Rows, each with the band of its hidden value
[  14 -287  303  -57  232  -37   96   52  -75 -277    8 -254 -166   43
 -350   44  249   17  258  342 -162  -84  275  196 -507 -133  -69  294
  220  432   13  160   65 -216 -205  152  374 -152  -57  142   75] : B
[ 116 -202  380  -16  168  -15   41   46  100  -89   13 -198 -173   96
 -423 -136   90   30  112  187 -378 -211   52  144 -345   14   11  193
  226  334   83  308  114 -108 -128  175  270 -290   30   80  143] : J
[ 112  157  329 -277    6  462  -32   -6 -274  670   30  -88  225   -3
 -106  202  -84  621   -8 -167   33  -65  277 -297  118  337  -30  149
  128 -221 -129   31  131  -30  464  -34   49  300  -52 -120   90] : T
[  73 -109  192  212   23 -558  117  103  176 -101 -785 -112 -120 -414
  398 -277 -356  -85 -148  108   -4   13 -439  525  -69 -129 -188  -78
 -183  344  -84 -392  339  388  364  483  466  385  -28 -320  -71] : H
[ -29 -340  300   24  223   -4   83   99   18 -106  -28 -235 -144   37
 -316  -27  212    0  207  256 -248 -104  188  131 -426  -84  -38  186
  201  391   75  247   73  -84 -136   59  358 -181  -69  126  102] : J
[ -35 -323  298  -64  304   43   99  139  -44 -124  -49 -214 -197   61
 -394   32  148  146  235  289 -176 -213  203   77 -502 -174  -29  161
  127  413  103  319   37 -258 -207    2  375 -149 -163  141   10] : J
[-211 -408  296  366   13 -131  125   96 -119  139 -583 -294  -48 -138
  160 -324  180  107   38 -177 -205  -78  -51  318 -235 -224 -255  -39
  175  185 -333 -101   87  417   45 -300  207  207 -345 -195   88] : B
[  87  217  -93 -222 -747 -103 -209 -373  421 -200  275  120   23  231
  -10 -330   36 -279 -316  213 -462  -74    5  -30  194  -47   77 -213
 -447 -244  418   -2   42  110 -459  -95 -650 -182  -73  437   47] : E
[ -55 -231  222  311  -53 -316  112   11   66   26 -617  -30  -27  -78
  422 -378 -103   79 -141  -54 -133  -65 -321  438  -56 -119 -195 -220
  -17  262 -250 -443  316  473  208  -90  204  249 -352 -208   25] : H
[-149 -247  252  267 -188   50  130 -116  -52  258 -405   -9  140  200
  334 -393  143  314 -222 -215 -289  -76  -62  316   -9  -14 -188 -275
  115   32 -387 -464  195  506   41 -493 -100  170 -593  -85  138] : T
[  60 -182  276 -149  127   83   88  -85  -43 -210  124   81 -101  387
 -203  -31   92  306   69  296 -216 -245  161  172 -371  -81   16  -22
   55  356   36  -89  215 -232 -200 -124  141 -160 -408  242   12] : E
[  40 -208  303 -155  233  173  171  -46 -104 -130   74   -4  -26  331
 -213   69  171  366   78  327 -143 -132  289  204 -403   18  -29   82
  193  391  -89 -168  169 -220 -163  -39  259 -119 -372  188   67] : T
[ 455  342  465 -307    8  250 -167  -98   14  340  310   53   39  218
 -341    3 -255  384  -13  -18 -198 -275  -70 -218  170  503  130  230
  282  -11   12  189  345 -184  394  281    8 -201  279  -81  199] : H
[ -97   33 -141 -161 -320    3 -180  -39  176 -105  172 -258   46 -168
  -49   96  336 -436  150  418   79  177  325 -314   45  -37  -63  210
  -43   10  256  280 -147  -15 -365  -75 -216 -125  306  294   98] : B
[ -77 -319  227  400   92 -478  137  209  167    8 -831 -331 -124 -474
  274 -344  -98 -219  -37   17 -106   46 -348  457 -152 -154 -244    5
   50  369 -165 -128  176  509  225  278  486  240   29 -336   50] : J
[  25  179 -124 -247 -346   -7 -215  -58  290  -68  152 -102  -21  -59
 -108  -21   67 -285    5  378   -6  -53   80 -354  132  -33   27   40
 -201  -28  358  349  -84 -116 -384  -84 -334 -193  244  281   18] : J
[ -33 -360  368   26  277  176   77   69  -52  -70  123 -198 -126  281
 -421  -47  348  142  254  222 -288 -213  252   48 -446  -26  -23  186
  413  418  -55  292   60 -166 -269 -222  241 -374 -174  173  184] : X
[-195 -392  251  401  -60 -119   95   16    7  137 -471  -74   -7  104
  300 -434  148  113  -58 -154 -268 -140 -186  296 -115 -153 -189 -256
  143  220 -294 -244  209  491   24 -512   58   75 -495 -108  105] : K
[  25 -314  334   -1  119  -52   71   32   94 -191   28 -266 -183   59
 -450 -118  221  -82  142  235 -438 -125  190  210 -458  -99  -17  220
  162  329  146  320   32  -90 -244  184  284 -258  -17  175  130] : X
[ 171  333  -36 -425 -204  114 -182 -136  196 -238  221  207 -136  394
 -208  -86 -153  227  -77  434   44 -484 -107 -308   55 -103   92 -160
 -211  108  218  200   45 -507 -620 -361 -484 -366 -152  318 -102] : H
[  93   98  311 -128  -70  311  -75  -29 -210  611   20  -57  236  -34
   78  124  -50  419   21 -189   19   25  188 -231  188  344  -45  115
  141 -176 -124  -78  238  171  593  -39   67  311   -9 -138  131] : E
[  33 -126  271  204   73 -221  202   31   46   52 -688  -82    7  -99
  321 -303 -155  227 -216   26  -56  -59 -289  491  -75    9 -209 -111
  106  314 -384 -503  272  354  160  109  285  217 -273 -289   54] : T
[ 253  222  356 -256    0  229 -155   30  -49  448   82  -81    5  -24
 -304   36 -249  372   32  -95 -109 -269  -18 -315  106  259   62  165
   73 -108   92  368  174 -146  348  129   31   28  193 -107   67] : K
[ 102  292 -105 -473   21   94 -120   -1   96 -315   69  185 -191  291
 -148   88 -200  318   47  597  358 -497  -83 -352  -57 -234   43 -135
 -237  287  179  185   18 -683 -648 -388 -299 -265 -200  281 -226] : H
[ 100  144  274 -208 -159  285 -108  -44 -186  622   49  -78  224 -129
   24  157 -108  373  -10 -195  -26   53  230 -265  197  307  -21  124
  -26 -287   23    5  191  144  612   89   42  399   49  -92   83] : E
[ 103  251  -68 -281 -577   62 -221 -313  296 -106  372  136   75  297
  -27 -162   84 -136 -186  274 -252  -85   90 -203  219   69   78 -120
 -244 -165  306   20   63  -22 -388 -205 -587 -238  -28  402   78] : E
[  10 -223  227  315  131 -471  121  168  158  -58 -749 -188 -126 -350
  319 -300 -194 -120  -43  103  -15  -12 -406  447 -114 -101 -205  -34
   51  440 -178 -252  286  398  263  284  473  204   -8 -320   20] : K
[   8 -297  316  -71  250   47   93   45  -36 -180   30  -59 -189  258
 -332  -43  109  237  170  271 -242 -291  136  139 -477 -166    4   42
  100  422   73  163  138 -255 -224 -111  273 -196 -325  190    5] : K
[ -18  -29  351  -40   79  368 -113  186 -268  771  -81 -353  147 -283
 -158  169   60  322  220 -278   45  -13  248 -433   91  259  -88  299
  297 -185 -111  418   29  127  537  -99  178  257  221 -235  165] : X
[ 219 -140  378  -51   56 -104   21  -79  201 -224  147  -67 -163  217
 -379 -194   44  -51   32  249 -492 -181   -5  255 -303   78   67  142
  152  345  165  148  236  -77  -94  309  217 -348   25  162  161] : K
[ 146  347  -78 -454 -242  131 -150 -182  189 -289  196  252 -121  458
 -158 -100 -144  291 -135  462   63 -493  -91 -265   46 -145   76 -222
 -259   97  175   90   27 -525 -726 -441 -564 -351 -271  357 -129] : E
[ -15 -191  239  292    0 -311  105   33   66   27 -624  -26  -38  -81
  407 -358 -143  105 -125  -24  -75  -93 -360  413  -36  -81 -189 -190
   33  304 -278 -430  334  427  230  -53  235  217 -298 -248   27] : H
[ 270  266  424 -256  -64  307 -185    0 -143  500  119 -230   30  -69
 -433   29 -128  368   73 -201 -158 -247   85 -343  111  303   18  336
  236 -227  -32  472   78 -143  298  138  -52    0  323 -161  158] : B
[ -57 -277  243 -114  314  127   69  149  -85  -89   -4 -177 -170  110
 -362   97  159  213  267  321  -52 -244  231  -51 -453 -174  -26  138
  140  404   79  330   16 -331 -256 -153  295 -164 -189  164  -10] : J
[ -75 -209  243  213  -50 -123  197  -25    3  118 -603  -72   47  -12
  305 -333  -28  262 -231  -68 -179  -54 -154  448  -99  -67 -208 -192
   31  174 -339 -469  198  409   70 -120  141  252 -449 -179   53] : T
[  80  126  212 -185 -315   50 -128  -42  -52  509 -103 -111  104 -309
   15   26 -255  205 -100 -232 -180   14   95 -153  150   83  -12   29
 -363 -372  254  120  150  201  563  256   24  523   50  -70  -42] : H
[ 176  384  -76 -501 -107  125  -80 -114  167 -297   72  193 -113  349
 -162   -7 -195  334 -133  558  203 -442  -80 -220   15 -106   42 -133
 -205  187  102   34    5 -587 -700 -264 -411 -297 -187  272 -144] : T
[ 148 -155  283 -169  248 -108  154  -19   30 -326  -19  -23 -128  124
 -186   68  -13  141   76  456 -120  -71  137  342 -421  -22   -9  145
   39  492   79 -172  254 -224  -37  395  449  -58 -154  142    3] : E

[ 172  -11   64  101  224  177  -20 -105   14 -153 -253  -33  -54  181
  120   72  234  -71  -79  -87  155  -26 -124  -80   55  174 -128  -95
 -170    2 -213 -149   14  190   34  -18  109  373 -143   97    0] : P
[ -50  145  195  -88   79  -34 -182  211   79   34  162  132  129  -29
 -136  -96  -26   33   78   78 -143   42 -102   91   -6   46  -76   68
  -18 -116   51   48   32 -101  119  265  -47 -138  170  -65 -190] : F
[-151  136 -119 -145  120   15 -111  118  106 -218  153   42  220  243
   86 -170  -24  -61 -114 -214  249  -62 -206  215 -136  -41 -138   20
 -133  -42 -161  -32  126  -77 -105 -151   85    0  -24 -147  -76] : R
[ -46   77  -64  -51  104   39 -190   63   -1 -159   45   18  130  258
   55   17  111   32  -86 -140  232   -9 -235  135   20   52 -221   80
 -207  -24 -223  -43   32   28  -25    0  235  165  -91   22  -86] : F
[ -13  104 -125   59  -50    8  -32   15   68  -81   28   49    9  -47
    7   64 -114   64    0  -66 -129   11  -26  -42    8  -16  -43   54
   40 -135   71  -22   40   -3   15   98    0  -90   73   52  -10] : U
[-217  107  153 -139   99 -133 -144  211   76  198  197   91  162  -13
 -141 -111   80   87    4  -43   -3   33 -126  195  -94   58   10   85
  -50   21   55   22   15 -362  -17   85  -29 -173   -3  -56 -106] : G
[   6   58 -137    0  108   98  114   19  100 -280   -6  -66  171  140
   94 -205  -47 -112  -41   -6  173 -142  -20  111  -45   26  -53 -164
  -23   -8  -94 -153  179  106  -98 -121  -72   45   86 -276   20] : G
[  17   14   69  -33  309  117 -120  -88  134 -249 -147    1   72  198
  149  -87  149  -88  -14  -59  199 -154 -193   68  -18  123  -91 -188
 -213  -19 -233 -153   30    3  -62  -96   50  337  -17  -73  -15] : U
[ -40   58  -79   26 -111  -20 -232    1   12 -120   45   41   22   28
  -25  124 -102  102   37  -42   23  -52 -111   85  131    2 -202   26
  -84 -101 -156 -112   -7   -6  -40   92  163  104   62   77  -17] : U
[ -23   67   90    2   48   10    7  105   65  149  -21    2   35   54
  -47    0  133  -21 -200 -243  156   74  -58  163 -158   82  -11   61
   -1  122  -62  -88   75 -126  -56  -81   -9  -83 -197   25   73] : S
[-131   87 -119   35 -198 -142  -12  183  -33  203  182    0  121  -79
 -171   63  -31  177  -52  -49  -26   73   17  165    2   -3  -19  194
   88   45  115  -18   56 -191  -43  122   30 -304  -28   -3   40] : S
[ -16   54  -89    0   18   27   67  137   13 -102   65  -85  233  177
  -25 -148   61  -34 -121  -36  276  -60  -47  256  -39   49  -92  -21
  -34  114 -130 -132  175   45  -96  -57   30  -52  -28 -250   42] : S
[  55  158   21    0  -52   49  -83  138  126 -114   90   99   77  -43
  -47  -52 -183  -53  -15  -45 -122   26  -11   68  -66  -41  -84   50
   97 -144   42  -10  107   72   72  147 -101 -189  176  -75  -54] : F
[  27    9    2   22  247  132  -51 -132   64 -234 -181  -27  -14  209
  158   -3  149  -43  -60 -121  196  -92 -185  -25   33  129 -121 -162
 -223  -27 -252 -158   23   79  -64 -110  139  378  -98   36  -24] : U
[ 306   71  124  142   85  212   97  -57  280 -299 -205   40  -19 -201
   51 -144 -236 -233  120  189 -274 -164  186  -77  -46   34   72 -294
  228 -169  108 -177  146  254   94  142 -424  -45  395 -251   90] : U
[-135  104  -82   41 -198 -132   52  186  -46  248  174    8   63 -104
 -189   59  -40  175  -75  -85  -76  130   33   97   -8    6   -1  187
  105   29  138    0   64 -170  -21  125   22 -324  -54   42   -1] : S
[-138  106 -245   31 -158 -105  -73   60   39  -44  163   51   87 -100
  -43   63 -193  162   74   -1 -162  -29  -12   22   58  -74  -35  106
   62 -149  139   -2   26 -135  -34  124   17 -196  139   10   -8] : R
[  12   87   72   60  198   34  143  -40  217   21  -99   74  -47 -219
   32  -87  -37  -25   81   34 -336  -34   75 -181 -119   61  229 -128
  132 -135  295  -14   34 -154   57   90 -316 -144  148  -31    6] : R
[  98  -39  -74   60  250  122 -135  -98    2 -201 -194  -51   78  287
  167   92  312  -16  -69  -84  299 -108 -210   45   64  153 -163  -24
 -256   44 -255 -138  -15   84  -31  -65  205  412 -180   55   49] : P
[-123   40 -146   71   -5  -49  -38  -44 -127   12   17  -10  -49   53
  -25  168   76  249   40  -13  -63   67 -139 -151  218   96 -121   77
 -166 -101  -31  -16  -56  -26    6  155  280  150  -76  218 -139] : F
[ 146   45  -39  107   13   30 -118   38  145  -85  -44   51  111 -124
   -8   58  -36    4  113  156 -179 -107   55   47   13   23   16   37
  118  -89  158  -54   15   -8   83  225 -184 -113  216  -88  108] : P
[ -38    3   45  -44  263   90  -68  -54   79 -144 -119  -39   70  245
  124  -74  208  -73 -113 -169  326 -101 -195  130  -55  134 -105 -141
 -226   79 -280 -174   49  -45 -121 -200  106  314 -165  -44   15] : G
[  28   58  -62  -26  143   55 -158   27  170 -318   19   24  230   85
   78 -137  -52  -62  107  135   55 -218  -87  166    8   11  -76 -111
  -55  -91  -61 -103   78    8  -27   65  -81   62  244 -260   14] : U
[  27   50  -46   85   39  -20  -61   29   57   -6   -3   40   62 -108
  -41   64   12  112  126  151 -212  -36    3  -51   82   63   20   48
   37 -105  170   -9  -15  -65   80  251  -66  -71  150    3  -10] : F
[ -19  -17   61  -14  217   65   -5   27    3  -18 -107 -100  124  294
   48  -57  331  -35 -209 -183  446  -42 -182  230  -63  174 -103  -58
 -218  215 -299 -181   80  -37 -131 -182  164  240 -284  -68   61] : S
[-153  119  -91  -30 -197 -127  -40  230  -24   87  265   20  178  -46
 -183  -52 -136  128    4   26  -24   36    3  196   34  -31  -85  129
   71  -17   61  -19  100 -125  -34  141   20 -290  101 -117  -60] : S
[ -23    3  -53   32   66  -14 -178  -54  115 -107  -49   19   78   -9
   44   52   17   50   82   34   20 -162  -74   99   48   49  -43  -62
  -63  -39  -50 -135  -22 -137  -68   30   -8  114   81  -31   87] : R
[-111  120  -17    6 -182 -107  -37  166   31  150  177   65   49 -161
 -172   17 -157  113   18  -22 -167   65   44   84   -5  -24  -15  109
  126  -63  136  -17   55 -161    3  153  -64 -293   95   -1  -30] : G
[ 108  112   51   14   91  124  -44   29  194 -223  -50   63   55    3
   56 -103 -119 -141  -14  -44  -43  -73  -20   50  -95    4  -46 -105
   49 -113  -31  -94  111  100   26   30 -153  -22  163 -129    8] : U
[  19   90  158   61   81   52  322   83   53   91  -29  -21  -32 -149
 -117 -199  -40  -41    5   88 -201   65  136 -119  -29  122  126 -173
  134  -26  163  -80  153   40   52  106 -240 -160  106 -144  -99] : S
[ -69   62   92  -78  150  -24 -290   64   98  -74   50   81  138   87
   -9  -12   82   48   60   11   57  -83 -196  161   20   67 -115   13
 -151  -53 -110  -46  -29 -160    1  108   72  106   66  -26  -66] : U
[-110  128    2   -5   41  -34   40   48   78   31   71   80  -18 -111
  -45  -41  -95   75   40  -43 -229   50  -25 -107  -21   17   49   -6
   37 -152  149   19   36 -126   32  113  -71 -134   85   43 -116] : R
[ -12   16 -179   68  -79  -55 -302   26  -72   12   19   26   73  125
    2  293  153  179  -41 -123  133    7 -179  106  118   35 -212  253
 -144   -8 -120  -37  -84  -78   -6  103  288  126 -156  225   59] : P
[ 140   46  167   42   92  124   53   31  178 -130 -103   -4   53  -61
  -16 -170  -72 -174   17   78  -10 -119   83   98  -63   83    7 -227
   95   -3  -45 -199  139   88   -5   14 -256    1  178 -240   61] : G
[ -95   93  -91   46 -152 -103   54  152   19  149  147   10   96 -141
 -148    0  -92  123    3   15 -127   40   74   90   -9   -4   36  106
  139   -8  180  -25   76 -155  -19  132  -85 -314   67  -59   26] : S
[-194  110 -165  -53  -14  -37   48   87  -50  -53  151  -15   90  143
  -13  -69  -28   87  -90 -155  127   46 -123   49   17    9 -119   41
 -107  -37  -85  -34   99  -47  -89  -64  171  -17  -83  -11 -128] : G
[ -57   16 -151   40   73    0 -175  -46  -39  -70  -43  -10   39  179
   73  179  173  144  -56 -130  158  -11 -208   32   91   82 -159  110
 -209  -13 -149  -58  -54  -49  -44   20  277  217 -160  169   -1] : F

Next part:
[ 207 -438  344 -219 -167  164   22  -85   -3 -123  111  158  -73  -82
 -206   24 -434  128  132 -130  162 -167   26  -27    7 -168  232 -203
  146   64  475 -256  296   -3 -133 -270  165   71 -125  232  161] : (91)
[-140  209 -164   65  -88  141  -13   41 -388  -77  184  -86  244 -373
  -12  124  362  128  -25   66  181  -84    7  136  115  271  108    3
    8   54 -138  263 -178 -413   39   -2    7 -113  282 -271  -96] : (91)
[-210  316   81   45   45 -169  253  225  160   88   25  -63  204  117
  284 -142  111 -107  -81   89  -13  321  100   67 -125  101 -250  -23
  -99  233 -152   73 -214  146   19  104  -59  189   84  308   15] : (89)
[-194  314 -228  143  -74  108   24   98 -405  -39  134 -164  283 -353
   64  133  462   63  -41   69  182  -48  -10  140  144  333   18   37
   13   86 -225  373 -228 -389   70   34  -30 -109  354 -293 -150] : (91)
[ 100 -288  367 -206  -94  105  173 -122   76  -85 -174   73 -139  207
 -154    9 -283  -68  -72  -28   22 -142   97   92  -86 -137  -29 -100
  380  130  245 -119  435  203   23  -94   13   42 -233  207  -34] : (77)
[ -93  296  -57    0   53 -244  -44  133  -27  -28  152   26   -3   36
    4 -126  191 -151 -120  167 -186   90  130  190 -196  256 -146  110
  -59  -61  -53  124  -18  -38  143  301  -71    3   31 -100  -17] : (86)
[  89   92   -1  -47  -24  149  -85  -27 -320 -160    4  -43  -30 -281
  -95  -62  115  -36   15  -87   44  -48   81  230   81  125   82 -117
  153  -68   14  197  160 -159   18  119   64 -101   62 -216 -141] : (77)
[ 341  179 -198   95  -23 -249 -255  211 -286   35  257   59 -102 -231
    8 -132  169  -19   13   -5 -106 -148   32   99 -117  402   97  -56
 -138 -408  105  115  141 -187   91  290  108 -146   35 -461  -38] : (86)
[  -4 -470  293 -104 -210   -1   15   51  170 -128  329  114   93 -141
 -159  130 -475  100  217  -17  228  -27  -10 -278   89 -155  173  -89
  -76  204  549 -259   17  -14 -256 -470  198  226  143  537  390] : (77)
[ 382 -599  401 -224 -189   78  -50  -18   39 -105  111  198 -214    8
 -224  -27 -648   41  230 -242  127 -212  -16  -85   -6 -210  257 -233
  125  -17  710 -331  458  140 -141 -305  235  113 -193  265  227] : (78)
[  64  265  132   -1   45  -85   47  225  212  -84  259  -19  172 -373
  223 -367 -176  -20  227 -133   49  519  168   -5   47  -51  -76 -313
 -367   69  104  -57 -276   52 -322   94  178  308  168  538  223] : (86)
[-134 -251  -37   45 -227   14 -128   52 -205 -173  333  -35  112 -242
 -261  285  -70  -21  165   35  211 -229  -81 -107  192  136  124  156
   17  131  395  136  -13 -286  -35 -321   70   32  365   26  192] : (91)
[ 269   98  331 -167   86 -232  214  100  317  134 -123  169 -147  330
  185 -353 -199  -61 -170   31 -214  158  207  131 -392  -16 -167 -231
   63  -91   15 -262  289  382   35  298   14  105 -426  228  -28] : (86)
[  75 -254  136  -47 -193  314  -98  -56 -184 -340  175 -111   57 -549
 -260   58 -301  -30  371 -271  303  -13   13  -21  404 -131  147 -181
   80  158  469  130   89 -197 -290 -300  207  138  335  290  158] : (80)
[ 629 -315  266  -98  -91 -178  -32  216   39  187  151  262 -186   53
  137 -222 -439  163  106 -204   27 -129  -17 -117 -238   30  264 -377
 -122 -299  452 -416  359  194  -82  -47  278   35 -336   19  149] : (89)
[   5 -178   87  -49 -117 -151   16   96  -73   63  141  118  -24  197
  -73  125  -48    8  -89  118    9 -235  -29   -7 -178  167   66  101
   79   13  220  -74  163  -18  156  -92   -5  -35  -53  -95   59] : (78)
[-166 -169   17   26 -165 -258   55  182   -8  143  331  140  168  186
    2  259   42  137 -125  281   82 -224  -78 -170 -201  247   98  192
  -90   94  166 -126  -97 -135  134 -238  -14   -3   81  -22  185] : (78)
[ -30   78 -126  -12  -74  143 -143  -83 -460 -187   35  -72  -37 -239
 -247  124  288  -68  -64   36   26 -259   40  265   86  259   71   96
  263  -69    1  330  201 -311  163  118  -35 -212  139 -451 -197] : (77)
[ 182 -268  339 -121 -105   81  149   26  111  -45  -32   51  -26   -6
    8  -64 -367   11   90 -142  140   22   57  -58   20 -154   50 -255
  137  121  299 -169  238  187 -157 -197  153  144  -96  372   92] : (77)
[-120  142  -81   15  -47 -141   58  114 -219  133  125   77  110  140
   55  123  337   91 -253  244  -21 -197   -4  120 -239  347   39  141
   47  -19 -149   67  -19 -182  264   88  -94 -158  -17 -359 -106] : (78)
[-300  180  -40    7  -80   93  125   26 -160  -44  206  -30  326 -228
   22  143  290  172  -94  189  170   19   49   64   23  175   44   31
  -26  206 -168  119 -284 -328    1  -83  -38  -12  236    5    4] : (91)
[-312  524 -154   10   64   81  244 -106 -382   48 -323 -137  104  202
   33  118  785  -74 -528  328 -120 -194  137  481 -201  412 -247  215
  485   74 -672  453  114 -189  460  424 -333 -324  -71 -619 -551] : (80)
[ 173 -485  221 -189 -202   -4   11 -120 -131   20   47  225 -167  248
 -303  258 -171  134 -165  141   36 -562  -24   -4 -212   85  217   67
  353  -76  345 -214  502  -65  186 -187   11 -175 -267 -236    2] : (80)
[  11  -24  271 -136  -59  217  273  -83   11  -47 -160  -17   81  -16
   28  -32  -63   59  -70  -37  134   24  113  123    1  -95  -38 -204
  263  205  -18  -23  153   56  -53  -54   11   53 -100  219 -100] : (80)
[ 175 -209  209  -91 -131  238   63  -83 -148 -161 -116  -59  -71 -152
 -153   15 -199  -63  107 -194  162 -137   43   91  162  -75   37 -178
  314   85  267   77  348   17  -73 -119   98   18    5   92  -68] : (80)
[ -23 -203  119  -93 -123   82  -37  -89 -149 -189    0  -15  -97  -15
 -282  127  -84 -135    1    9   39 -215   43  107   54   38    6   79
  299   79  260  118  310  -51   65  -81   -2  -33   44  -24  -20] : (77)
[  55  179  -11   -6   -5   19  104   32 -291   55 -223  -61  -72  166
   42  -15  270 -127 -205    8  -51 -186   41  304 -121  248 -105   17
  329  -34 -152  242  293   16  285  240 -106 -166 -114 -396 -326] : (78)
[-128  307   61 -102   53  216   69  -55 -196 -193  -74 -101   67 -210
  -22 -167  168 -107  -12  -78   11  193  159  372   59   27  -84  -98
  140  143 -136  245   -4  -95   21  217  -41   18   70    2 -170] : (78)
[ 220 -607  516 -203 -200   13  280  -51  272   54 -138  154 -131  389
 -105  112 -561   28  -31  -37  129 -267    6 -170 -131 -225   25 -145
  367  182  478 -363  515  345  -43 -367   85  128 -315  425  120] : (80)
[  48  298  214 -116  125 -166  201   64  198   25 -207   21 -120  292
  129 -327    7 -240 -187   46 -248  226  230  288 -285   37 -318  -85
  156   21 -127   18  223  327  120  403  -96   93 -265  154 -149] : (86)
[  80  510   70  -72  158  -81   91  106   71  -25   34   19   61 -181
  216 -426  148  -29  -76    7 -150  396  261  287 -174   97 -144 -250
 -141  -85 -251   31  -99   33  -60  453   19   79  -95  105  -84] : (86)
[ 185  -27  325 -252   38    6 -144  -28  270 -341  274  126 -125 -366
 -192 -421 -513 -109  302 -181  -94  391  269  117   17 -262   19 -287
 -195  -29  454 -201   76   81 -348  127  208  299  -25  593  314] : (86)
[ 182  301  118 -198  134  -55  -63  -31  -42 -102   24  135 -166  -65
  -41 -375   56  -59 -114   12 -256  145  257  393 -265   85  -27 -162
   25 -216  -64  -29  199   10   70  487    2  -45 -264 -136 -113] : (86)
[-215  392   78  -18   63  170  221   22  -77 -138 -215 -218  126  -88
  117 -175  184 -232  -23  -92   31  307  153  329  102    6 -282  -83
  185  286 -219  338  -49   74   17  207  -93  113  133  182 -209] : (78)
